Below is a small trained network, with its code and all its weights. Each question gives an input and a class and asks what happens when units are switched off, that is, made to give their printed mean instead of their output.

import numpy as np


def w(rows, s, z=0):
    codes = np.array(rows[::2]) - 128.0
    scale = np.full(codes.shape[1], s)
    scale[-1] = z or s
    return codes * scale


def f(y):
    return np.maximum(y, 0)


def log_softmax(a):
    a = a - a.max(-1, keepdims=True)
    return a - np.log(np.exp(a).sum(-1, keepdims=True))


def net(x, mask):
    res = np.array(x, float).reshape(1, 7) / 4 @ E
    y = f(res @ A[0][:, :-1].T + A[0][:, -1])
    res = res + np.where(mask, y, B[0][:, -1]) @ B[0][:, :-1]
    return log_softmax(res[-1] @ U[:, :-1].T + U[:, -1])


A, B = {}, {}
E = w([
[141,199,169,76,230,132,180,96,142],'x0',
[128,127,129,127,128,128,129,128,129],'x1',
[129,128,130,124,129,128,117,129,126],'x2',
[77,184,87,176,187,109,119,253,114],'x3',
[220,112,73,43,100,134,195,198,139],'x4',
[148,47,231,145,150,115,154,184,164],'x5',
[252,165,145,201,123,93,100,129,78],'x6',
],0.0074)
A[0] = w([
[145,198,170,78,223,138,161,96,140,24],'n0',
[107,158,120,142,148,129,126,197,126,60],'n1',
[171,127,99,74,97,137,133,174,135,83],'n2',
[100,124,129,103,134,122,143,130,140,94],'n3',
[132,72,190,126,139,114,142,169,125,36],'n4',
[122,116,121,127,94,119,99,145,137,30],'n5',
[81,115,133,97,114,144,135,135,138,50],'n6',
[119,72,99,167,62,145,105,156,122,59],'n7',
[93,121,111,104,119,129,130,125,141,63],'n8',
[127,177,67,111,111,138,111,108,123,53],'n9',
[108,132,149,165,134,118,139,88,120,36],'n10',
[88,137,164,185,122,142,111,104,131,64],'n11',
[171,110,101,68,116,115,160,169,118,62],'n12',
[208,157,131,179,136,121,102,133,124,93],'n13',
[116,173,56,112,118,131,120,85,111,39],'n14',
[160,129,116,106,117,130,145,147,144,51],'n15',
[98,118,111,109,123,127,139,116,131,64],'n16',
[161,147,122,144,133,120,116,126,130,64],'n17',
[112,84,104,163,73,127,105,143,128,24],'n18',
[177,153,149,175,116,131,131,113,124,68],'n19',
[95,108,120,115,132,136,133,128,130,77],'n20',
[94,134,149,148,131,131,108,100,112,101],'n21',
[176,79,162,83,83,129,141,6,134,35],'n22',
[101,120,123,108,144,126,148,127,133,112],'n23',
[194,157,136,159,137,122,124,131,109,57],'n24',
[49,104,125,74,127,131,144,134,152,74],'n25',
[97,120,138,142,140,108,119,106,127,33],'n26',
[114,123,89,148,97,127,125,124,121,87],'n27',
[141,133,120,113,115,135,127,146,135,88],'n28',
[100,168,100,178,165,125,134,214,125,81],'n29',
[134,112,109,88,128,128,142,151,138,103],'n30',
[124,171,67,124,119,122,125,89,112,45],'n31',
[84,143,155,169,139,123,102,101,128,49],'n32',
[136,65,218,141,152,133,146,182,148,44],'n33',
[107,122,123,152,124,122,128,118,138,66],'n34',
[80,104,118,98,137,125,130,139,139,93],'n35',
[130,108,148,131,129,139,138,140,125,1],'n36',
[122,139,123,130,144,122,129,170,125,57],'n37',
[119,140,126,126,153,123,120,156,122,36],'n38',
],0.015,0.0024)
B[0] = w([
[108,115,145,120,122,13,240,147,126,215],'n0',
[107,119,104,55,109,141,100,136,147,182],'n1',
[141,126,133,133,229,142,132,113,134,202],'n2',
[130,143,135,132,118,128,122,100,95,152],'n3',
[135,154,125,199,95,132,119,155,175,181],'n4',
[122,131,120,121,121,105,176,120,132,152],'n5',
[139,134,120,139,103,138,123,100,83,162],'n6',
[109,137,152,101,131,48,203,127,117,202],'n7',
[132,129,135,139,108,140,116,106,97,156],'n8',
[128,139,133,185,97,138,107,159,181,181],'n9',
[148,120,135,121,187,136,119,121,122,159],'n10',
[147,127,130,124,220,147,126,121,135,177],'n11',
[148,122,129,133,230,149,117,114,140,205],'n12',
[146,123,117,155,90,160,134,69,58,200],'n13',
[130,146,139,203,97,128,100,167,180,189],'n14',
[124,130,151,128,183,145,110,121,130,165],'n15',
[141,134,127,142,110,134,113,112,103,151],'n16',
[132,117,139,144,108,135,125,104,104,153],'n17',
[120,120,141,112,125,68,202,140,120,184],'n18',
[134,131,124,132,107,151,118,85,79,173],'n19',
[146,125,116,135,108,139,136,118,97,151],'n20',
[148,122,123,133,185,155,136,129,146,167],'n21',
[77,119,97,4,90,154,64,167,149,246],'n22',
[135,119,129,137,108,139,143,106,103,153],'n23',
[134,123,125,152,95,151,135,87,65,183],'n24',
[160,126,125,152,88,159,117,77,57,192],'n25',
[137,127,124,130,177,141,122,128,125,150],'n26',
[119,131,137,138,120,88,156,142,137,161],'n27',
[135,112,127,131,151,140,140,125,135,149],'n28',
[99,113,119,17,91,152,71,140,144,213],'n29',
[142,113,124,136,174,151,134,119,115,169],'n30',
[135,143,145,192,100,126,107,165,164,181],'n31',
[159,117,122,129,207,159,134,130,145,176],'n32',
[126,161,128,223,79,122,89,172,186,203],'n33',
[136,124,134,123,155,124,138,119,127,142],'n34',
[139,125,127,139,102,142,117,90,88,166],'n35',
[126,146,129,147,129,130,118,138,134,138],'n36',
[106,126,127,87,123,138,108,136,139,157],'n37',
[114,123,119,98,120,128,117,138,137,149],'n38',
],0.026,0.013)
U = w([
[80,109,99,35,93,158,79,141,141,146],'0',
[168,130,132,166,71,167,130,33,24,69],'1',
[176,115,148,138,255,167,133,109,151,150],'2',
[136,182,154,220,77,128,103,173,192,50],'3',
[103,120,166,108,115,28,234,127,112,255],'4',
],0.0078,0.00049)

Each question gives the input, the list of numbers given to net, and the class t.
The units are the neurons (one row each of A and B). Each row of codes is followed by its name. A weight is (code - 128) times the scale printed after its matrix; where a second scale follows, it is the last column's (A, B and U).
mask holds one flag per neuron, in row order. A switched-off neuron (its flag False) gives its mean, the last column of its row in B, instead of its output. The means were averaged over made-up inputs and are rounded, as every weight is.
A unit's drop is (log p(t) with every unit on - log p(t) with that unit switched off) / (log p(t) with every unit on - log p(t) with every unit switched off).
The circuit of an input: a set's keep is (log p(t) with only the set's units on - log p(t) with every unit switched off) / (log p(t) with every unit on - log p(t) with every unit switched off). Starting from the 12 units with the biggest drops (on a tie, the unit counted first), units are removed one at a time, each time the one whose removal leaves the highest keep (on an exact tie, the one counted first), for as long as the keep stays at least 0.8.
units of the circuit, in order: the units of the circuit, biggest drop first
most important unit: the unit with the biggest drop
top k neurons: the k neurons with the biggest drops, biggest first
drop when u is switched off: that unit's drop, to one decimal
input [-3,4,-2,-6,7,6,-6], class 2: most important unit	n12
input [8,-7,-3,-7,-4,2,-8], class 1: top 3 neurons	n25, n7, n29
input [-8,-5,2,0,5,7,-6], class 4: top 3 neurons	n7, n18, n14
input [4,-1,0,5,-6,-7,6], class 3: top 3 neurons	n14, n31, n9
input [-2,8,-3,6,5,-8,-2], class 3: top 4 neurons	n14, n22, n9, n31
input [8,-1,2,-2,5,7,4], class 4: top 4 neurons	n0, n14, n9, n31
input [6,4,-4,8,3,8,6], class 0: top 4 neurons	n29, n1, n14, n37
input [0,-8,-7,4,-1,6,-5], class 3: top 4 neurons	n33, n22, n4, n13
input [-7,5,-3,-4,7,6,-3], class 2: top 2 neurons	n12, n2
input [5,5,-4,-6,-7,-7,0], class 2: top 3 neurons	n32, n33, n11
input [5,3,5,-5,5,-8,-6], class 3: top 3 neurons	n14, n9, n31
input [-2,-1,7,5,-4,4,-6], class 1: top 2 neurons	n22, n25
input [-3,-2,-2,5,-7,6,-5], class 2: top 3 neurons	n11, n22, n32
input [-8,-7,-6,-3,-5,8,3], class 3: most important unit	n33
input [-4,-4,5,2,6,-2,5], class 2: top 3 neurons	n2, n12, n25
input [7,5,-1,-5,-4,-4,6], class 4: top 2 neurons	n0, n25
input [-8,4,-6,-6,6,0,6], class 4: top 3 neurons	n7, n18, n29
input [2,-2,2,-8,3,-3,3], class 0: drop when n22 is switched off	2.5
input [4,-6,0,7,1,2,0], class 0: drop when n29 is switched off	0.1
input [0,5,1,-5,5,2,-8], class 1: drop when n25 is switched off	0.2
input [-2,5,-3,-2,-5,-1,2], class 2: drop when n30 is switched off	0.0
input [8,-6,-2,7,1,2,2], class 4: units of the circuit, in order	n0
